Below are the code and all the weights of a small trained network. Each question names an input and a class and asks about switching units off, where a switched-off unit gives its printed mean instead of its output.

import numpy as np


def w(rows, s, z=0):
    codes = np.array(rows[::2]) - 128.0
    scale = np.full(codes.shape[1], s)
    scale[-1] = z or s
    return codes * scale


def f(y):
    return np.maximum(y, 0)


def log_softmax(a):
    a = a - a.max(-1, keepdims=True)
    return a - np.log(np.exp(a).sum(-1, keepdims=True))


def net(x, mask):
    res = np.array(x, float).reshape(1, 8) / 4 @ E
    y = f(res @ A[0][:, :-1].T + A[0][:, -1])
    res = res + np.where(mask, y, B[0][:, -1]) @ B[0][:, :-1]
    return log_softmax(res[-1] @ U[:, :-1].T + U[:, -1])


A, B = {}, {}
E = w([
[146,151,95,149],'x0',
[74,81,186,101],'x1',
[30,248,233,132],'x2',
[130,135,117,139],'x3',
[121,128,125,134],'x4',
[82,176,31,1],'x5',
[113,87,188,91],'x6',
[172,162,91,135],'x7',
],0.0076)
A[0] = w([
[122,118,60,16,55],'neuron 1',
[175,82,227,44,254],'neuron 2',
[58,151,176,121,128],'neuron 3',
[166,19,68,94,5],'neuron 4',
[236,87,201,217,73],'neuron 5',
[159,2,74,119,18],'neuron 6',
],0.0095,0.0053)
B[0] = w([
[3,138,78,131,220],'neuron 1',
[176,106,48,90,254],'neuron 2',
[177,147,158,102,205],'neuron 3',
[130,217,185,104,213],'neuron 4',
[19,107,97,132,227],'neuron 5',
[164,173,230,68,214],'neuron 6',
],0.012,0.0078)
U = w([
[157,153,182,136,42],'0',
[2,14,35,160,2],'1',
[160,54,19,145,217],'2',
[151,49,29,154,226],'3',
],0.0087,0.0054)

Each question gives the input, the list of numbers given to net, and the class t.
The units are the neurons (one row each of A and B). Each row of codes is followed by its name. A weight is (code - 128) times the scale printed after its matrix; where a second scale follows, it is the last column's (A, B and U).
mask holds one flag per neuron, in row order. A switched-off neuron (its flag False) gives its mean, the last column of its row in B, instead of its output. The means were averaged over made-up inputs and are rounded, as every weight is.
A unit's drop is (log p(t) with every unit on - log p(t) with that unit switched off) / (log p(t) with every unit on - log p(t) with every unit switched off).
The circuit of an input: a set's keep is (log p(t) with only the set's units on - log p(t) with every unit switched off) / (log p(t) with every unit on - log p(t) with every unit switched off). Starting from all 6 units, units are removed one at a time, each time the one whose removal leaves the highest keep (on an exact tie, the one counted first), for as long as the keep stays at least 0.8.
units of the circuit, in order: the units of the circuit, biggest drop first
unit that matters most: the unit with the biggest drop
k most important neurons: the k neurons with the biggest drops, biggest first
drop of u: that unit's drop, to one decimal
input [7,4,3,7,7,-7,-7,-8], class 1: 4 most important neurons -> (neuron 5; neuron 6; neuron 4; neuron 2)
input [1,-1,0,7,-7,7,-7,2], class 1: units of the circuit, in order -> (neuron 1)
input [1,-6,-6,-4,-5,6,-3,2], class 0: units of the circuit, in order -> (neuron 4; neuron 6)
input [-7,-7,-8,-6,-5,-8,6,3], class 0: 3 most important neurons -> (neuron 6; neuron 4; neuron 1)
input [-6,-5,4,8,8,-7,-2,-3], class 1: 3 most important neurons -> (neuron 5; neuron 6; neuron 4)
input [3,-2,-8,-7,6,6,-3,1], class 0: units of the circuit, in order -> (neuron 6; neuron 4)
input [-4,-5,-8,6,-2,2,-4,-1], class 0: units of the circuit, in order -> (neuron 6; neuron 4)
input [7,1,6,-8,4,2,5,-2], class 3: 2 most important neurons -> (neuron 6; neuron 4)
input [2,4,4,-8,4,-7,5,-8], class 1: 2 most important neurons -> (neuron 5; neuron 6)
input [-2,-4,4,7,8,1,7,-4], class 2: 2 most important neurons -> (neuron 6; neuron 4)
input [-8,-6,5,-7,-7,-1,7,1], class 3: 2 most important neurons -> (neuron 2; neuron 6)
input [6,-7,6,8,4,8,3,-3], class 1: 3 most important neurons -> (neuron 1; neuron 6; neuron 4)
input [-5,3,-7,-6,8,7,6,7], class 0: 3 most important neurons -> (neuron 6; neuron 4; neuron 5)
input [5,-5,-2,-3,8,8,-3,7], class 1: unit that matters most -> neuron 1
input [-7,-3,3,-5,6,-3,4,-5], class 3: 4 most important neurons -> (neuron 2; neuron 6; neuron 4; neuron 1)
input [7,-7,4,-4,4,-7,-3,6], class 1: drop of neuron 2 -> 0.1
input [5,5,1,-8,8,2,6,-6], class 2: drop of neuron 2 -> 0.3
input [0,7,-7,1,8,-2,-2,-3], class 0: drop of neuron 6 -> 0.5
